Rows and whether each has a hidden trait (one of two labels; each part has its own):
(in the rows, 128 means zero)
[135,112,133,115,122,118,132,127,147,149,130,154,105,120,162,136,175]
q896
[131,149,119,136,142,89,92,116,141,123,134,157,106,103,127,136,149]
q14
[122,107,127,93,98,133,118,118,163,124,110,111,121,153,110,116,105]
q14
[158,166,117,125,114,128,128,107,166,119,117,91,121,127,54,128,123]
q14
[80,48,117,89,98,172,131,131,130,129,120,129,113,145,218,131,199]
q896
[130,157,132,98,124,118,103,145,177,136,145,126,90,131,130,125,117]
q896
[110,162,137,116,106,131,138,132,131,152,109,118,96,70,94,78,134]
q896
[159,165,141,139,150,106,102,123,137,118,143,128,106,140,85,159,109]
q896
[108,112,152,134,141,130,113,157,97,150,140,149,95,113,175,113,153]
q896
[115,129,127,121,91,141,137,103,134,121,91,103,138,116,87,104,116]
q14
[165,121,142,125,150,114,115,127,194,118,148,133,129,167,116,171,100]
q896
[100,122,129,133,112,122,109,109,112,115,94,140,130,110,141,123,138]
q14
[103,153,135,144,139,102,99,125,116,126,118,155,110,94,131,120,149]
q14
[130,150,166,145,169,116,128,143,89,162,145,141,90,98,91,107,119]
q896
[88,132,140,144,118,122,119,123,95,112,106,132,127,106,136,127,132]
q14
[124,148,126,142,117,117,137,108,120,135,107,135,126,79,95,93,145]
q896
[75,151,129,107,81,120,104,128,149,127,100,136,93,107,168,112,184]
q14

Next part:
[88,112,138,53,75,75,99,90,102,79,97,119,125,157,199,190,163,187,168,198,140,229,136,132]
G
[141,58,177,108,121,65,97,79,112,94,120,109,174,140,156,177,174,229,188,146,161,190,124,119]
G
[61,66,163,63,93,89,112,123,128,139,161,197,210,193,211,165,139,129,121,113,92,149,107,98]
G
[143,96,81,98,104,68,98,78,112,88,100,102,125,131,157,177,177,213,182,194,157,222,140,132]
G
[168,232,111,185,167,158,146,146,119,85,92,112,79,98,138,100,109,49,100,102,129,49,126,158]
B
[75,57,200,83,115,66,110,80,121,128,151,180,211,181,222,191,158,137,139,107,114,153,105,97]
G
[66,57,124,64,127,67,112,97,114,104,142,188,233,180,255,204,177,135,151,86,120,144,102,99]
G
[168,233,164,156,149,151,138,136,110,67,78,102,81,101,132,107,111,62,104,127,141,82,139,171]
B
[78,159,116,130,167,193,190,212,144,139,133,180,145,117,159,92,104,23,78,49,81,49,98,114]
B
[164,192,121,136,143,120,123,108,102,60,86,105,100,95,123,115,127,100,148,169,168,81,144,165]
B
[54,93,98,51,78,108,120,138,137,160,157,185,185,181,191,158,129,105,101,104,73,129,116,109]
G
[106,155,134,150,167,195,176,206,145,149,133,152,136,110,116,91,104,45,87,63,86,54,107,118]
B
[93,141,148,57,75,88,85,87,101,77,80,107,79,135,178,174,159,184,175,233,148,230,145,145]
G
[73,72,123,39,103,85,103,100,104,83,110,155,168,166,236,203,180,159,158,152,128,156,116,121]
G

Next part:
[132,149,141,128,125,115,148,140,130,124,129,135,130,126,125,159,141,155,122]
Q18
[123,133,114,138,132,125,122,131,139,139,125,121,137,130,116,187,107,104,120]
Q565
[129,133,149,123,120,128,147,136,108,114,140,138,127,125,132,102,146,150,127]
Q565
[126,132,120,133,132,117,128,133,154,137,124,126,139,131,115,194,111,100,118]
Q565
[129,134,159,122,117,124,160,138,114,113,147,148,133,124,126,132,144,143,121]
Q565
[140,143,130,121,121,113,151,136,136,131,125,131,127,126,118,164,141,130,119]
Q18
[100,118,152,124,114,149,137,127,89,107,151,136,130,135,136,15,128,130,123]
Q18
[127,138,140,123,125,137,144,125,90,112,136,136,126,125,130,111,152,150,131]
Q565
[136,147,120,135,135,113,133,128,146,134,123,120,138,127,115,196,120,110,121]
Q18
[117,129,122,116,118,114,160,129,108,125,129,138,130,132,113,112,146,111,119]
Q18
[110,118,141,116,114,137,153,119,73,106,148,140,128,132,130,44,147,120,126]
Q18
[125,127,122,139,123,126,133,142,145,144,134,138,140,126,103,243,98,104,112]
Q565
[103,103,123,116,115,132,147,127,96,114,134,145,124,137,118,54,147,98,122]
Q18
[146,154,141,126,130,107,146,146,160,131,117,132,128,126,128,161,148,159,126]
Q565
[116,138,123,140,130,133,127,119,102,127,135,118,142,127,116,184,108,113,122]
Q18
[119,130,140,123,118,126,146,142,119,121,135,141,126,130,125,109,141,136,123]
Q18
[120,136,109,131,133,118,135,115,106,126,124,117,136,131,115,158,127,102,124]
Q18
[159,150,124,124,129,106,141,135,154,138,117,126,127,119,118,231,133,131,122]
Q565
[102,112,116,118,118,130,142,127,85,116,128,139,122,135,117,67,147,109,126]
Q18
[137,138,158,123,125,116,149,134,121,112,140,142,129,123,135,123,147,156,128]
Q565
[121,134,157,124,115,130,157,137,107,111,149,148,133,125,126,122,141,146,120]
Q18
